Below is a small trained network, with its code and all its weights. Each question gives an input and a class and asks what happens when units are switched off, that is, made to give their printed mean instead of their output.

import numpy as np


def w(rows, s, z=0):
    codes = np.array(rows[::2]) - 128.0
    scale = np.full(codes.shape[1], s)
    scale[-1] = z or s
    return codes * scale


def f(y):
    return np.maximum(y, 0)


def log_softmax(a):
    a = a - a.max(-1, keepdims=True)
    return a - np.log(np.exp(a).sum(-1, keepdims=True))


def net(x, mask):
    res = np.array(x, float).reshape(1, 4) / 4 @ E
    y = f(res @ A[0][:, :-1].T + A[0][:, -1])
    res = res + np.where(mask, y, B[0][:, -1]) @ B[0][:, :-1]
    return log_softmax(res[-1] @ U[:, :-1].T + U[:, -1])


A, B = {}, {}
E = w([
[37,80,10],'x0',
[69,169,152],'x1',
[128,125,131],'x2',
[194,99,88],'x3',
],0.012)
A[0] = w([
[166,193,236,135],'N1',
[68,163,85,190],'N2',
[130,250,165,121],'N3',
[112,81,49,92],'N4',
[41,211,159,111],'N5',
[231,232,200,248],'N6',
[204,125,128,72],'N7',
],0.013,0.012)
B[0] = w([
[172,185,91,212],'N1',
[39,88,71,184],'N2',
[180,232,82,179],'N3',
[226,142,7,166],'N4',
[91,217,92,176],'N5',
[176,149,252,254],'N6',
[204,60,223,146],'N7',
],0.012,0.022)
U = w([
[171,183,152,190],'0',
[244,226,12,144],'1',
[110,83,37,225],'2',
[63,155,33,8],'3',
[218,89,166,39],'4',
],0.011,0.015)

Each question gives the input, the list of numbers given to net, and the class t.
The units are the neurons (one row each of A and B). Each row of codes is followed by its name. A weight is (code - 128) times the scale printed after its matrix; where a second scale follows, it is the last column's (A, B and U).
mask holds one flag per neuron, in row order. A switched-off neuron (its flag False) gives its mean, the last column of its row in B, instead of its output. The means were averaged over made-up inputs and are rounded, as every weight is.
A unit's drop is (log p(t) with every unit on - log p(t) with that unit switched off) / (log p(t) with every unit on - log p(t) with every unit switched off).
The circuit of an input: a set's keep is (log p(t) with only the set's units on - log p(t) with every unit switched off) / (log p(t) with every unit on - log p(t) with every unit switched off). Starting from all 7 units, units are removed one at a time, each time the one whose removal leaves the highest keep (on an exact tie, the one counted first), for as long as the keep stays at least 0.8.
units of the circuit, in order: the units of the circuit, biggest drop first
top k neurons: the k neurons with the biggest drops, biggest first
drop when u is switched off: that unit's drop, to one decimal
input [8,3,-5,7], class 2: top 4 neurons : N2, N1, N3, N6
input [-7,-3,3,6], class 4: units of the circuit, in order : N7
input [1,5,2,-8], class 3: units of the circuit, in order : N2, N6
input [7,7,-2,-1], class 3: top 2 neurons : N5, N2
input [-3,0,0,0], class 0: top 2 neurons : N4, N6
input [-7,6,-2,-6], class 1: top 2 neurons : N3, N1
input [-8,-1,3,7], class 4: top 2 neurons : N7, N6
input [-6,2,-8,7], class 0: top 3 neurons : N1, N6, N3
input [-5,2,0,-8], class 1: top 3 neurons : N3, N1, N5
input [7,7,1,-2], class 3: top 2 neurons : N5, N2
input [-5,-4,-5,-4], class 0: top 2 neurons : N6, N4
input [0,-1,-6,1], class 4: drop when N7 is switched off : -0.1
input [8,-5,1,-4], class 2: drop when N3 is switched off : 0.1
input [-2,7,7,-5], class 1: drop when N6 is switched off : 0.0
input [-4,4,-3,6], class 0: units of the circuit, in order : N6
input [8,8,7,-4], class 3: drop when N5 is switched off : 0.2
input [-5,-8,-6,-6], class 0: top 2 neurons : N6, N1
